Here is a tiny trained network, its code and every weight. The questions are about switching its units off for an input and a class, where a switched-off unit gives its printed mean instead of its output.

import numpy as np


def w(rows, s, z=0):
    codes = np.array(rows[::2]) - 128.0
    scale = np.full(codes.shape[1], s)
    scale[-1] = z or s
    return codes * scale


def norm(h):
    return h / np.sqrt((h * h).mean(-1, keepdims=True) + 1e-5)


def f(y):
    return np.maximum(y, 0)


def log_softmax(a):
    a = a - a.max(-1, keepdims=True)
    return a - np.log(np.exp(a).sum(-1, keepdims=True))


def net(x, mask):
    res = np.array(x, float).reshape(1, 2) / 4 @ E
    u = 0
    for l in range(3):
        y = f(norm(res) @ A[l][:, :-1].T + A[l][:, -1])
        res = res + np.where(mask[u : u + 5], y, B[l][:, -1]) @ B[l][:, :-1]
        u += 5
    return log_softmax(norm(res)[-1] @ U[:, :-1].T + U[:, -1])


A, B = {}, {}
E = w([
[202,253,46,203,175],'x0',
[163,241,118,27,172],'x1',
],0.0065)
A[0] = w([
[103,11,151,105,197,211],'L0N1',
[14,75,3,205,68,114],'L0N2',
[45,218,28,127,104,220],'L0N3',
[37,32,151,67,92,2],'L0N4',
[193,150,6,186,163,124],'L0N5',
],0.0057,0.0022)
B[0] = w([
[107,173,96,227,85,226],'L0N1',
[158,139,49,71,54,228],'L0N2',
[1,104,202,130,25,225],'L0N3',
[71,147,174,167,187,223],'L0N4',
[66,125,141,159,208,254],'L0N5',
],0.0083,0.0047)
A[1] = w([
[181,140,154,40,253,138],'L1N1',
[69,233,140,51,78,217],'L1N2',
[94,151,53,149,165,157],'L1N3',
[70,36,227,47,101,3],'L1N4',
[130,11,160,145,25,163],'L1N5',
],0.0078,0.0015)
B[1] = w([
[101,55,83,73,188,161],'L1N1',
[161,75,21,85,78,255],'L1N2',
[66,123,242,168,177,194],'L1N3',
[2,146,225,209,218,192],'L1N4',
[144,147,189,47,126,206],'L1N5',
],0.0072,0.0071)
A[2] = w([
[126,163,96,151,150,5],'L2N1',
[97,181,79,63,115,77],'L2N2',
[72,126,178,105,135,109],'L2N3',
[99,89,162,239,1,133],'L2N4',
[203,73,106,9,136,248],'L2N5',
],0.0085,0.0029)
B[2] = w([
[131,145,105,252,189,136],'L2N1',
[141,98,161,145,105,174],'L2N2',
[146,154,71,212,168,191],'L2N3',
[144,95,62,73,142,254],'L2N4',
[150,133,24,2,66,164],'L2N5',
],0.0094,0.0088)
U = w([
[70,149,185,222,184,253],'0',
[170,1,53,68,102,243],'1',
[103,78,72,168,123,74],'2',
[247,135,218,153,110,3],'3',
[207,178,175,156,55,3],'4',
],0.0079,0.0035)

Each question gives the input, the list of numbers given to net, and the class t.
The units are the neurons (one row each of A and B). Each row of codes is followed by its name. A weight is (code - 128) times the scale printed after its matrix; where a second scale follows, it is the last column's (A, B and U).
mask holds one flag per neuron, layer by layer. A switched-off neuron (its flag False) gives its mean, the last column of its row in B, instead of its output. The means were averaged over made-up inputs and are rounded, as every weight is.
A unit's drop is (log p(t) with every unit on - log p(t) with that unit switched off) / (log p(t) with every unit on - log p(t) with every unit switched off).
The circuit of an input: a set's keep is (log p(t) with only the set's units on - log p(t) with every unit switched off) / (log p(t) with every unit on - log p(t) with every unit switched off). Starting from the 12 units with the biggest drops (on a tie, the unit counted first), units are removed one at a time, each time the one whose removal leaves the highest keep (on an exact tie, the one counted first), for as long as the keep stays at least 0.8.
units of the circuit, in order: the units of the circuit, biggest drop first
top k neurons: the k neurons with the biggest drops, biggest first
top k neurons in layer l: the k neurons of layer l with the biggest drops, biggest first
drop when u is switched off: that unit's drop, to one decimal
input [-6,4], class 0: units of the circuit, in order -> [L1N4]
input [-5,-3], class 0: top 3 neurons in layer 1 -> [L1N2 L1N4 L1N5]
input [5,8], class 1: top 3 neurons -> [L1N2 L0N1 L1N4]
input [-8,-7], class 0: top 3 neurons -> [L1N4 L1N2 L0N4]
input [-7,-4], class 0: top 3 neurons -> [L1N4 L1N2 L0N4]
input [-5,5], class 0: top 3 neurons -> [L1N4 L0N2 L2N4]
input [-6,-5], class 0: top 2 neurons in layer 2 -> [L2N5 L2N3]
input [-5,4], class 0: top 2 neurons -> [L1N4 L0N2]
input [-6,-4], class 0: top 2 neurons in layer 2 -> [L2N5 L2N3]
input [-8,0], class 0: drop when L1N4 is switched off -> 0.1
input [-6,3], class 0: drop when L1N4 is switched off -> 0.1
input [-7,-1], class 0: drop when L1N4 is switched off -> 0.1
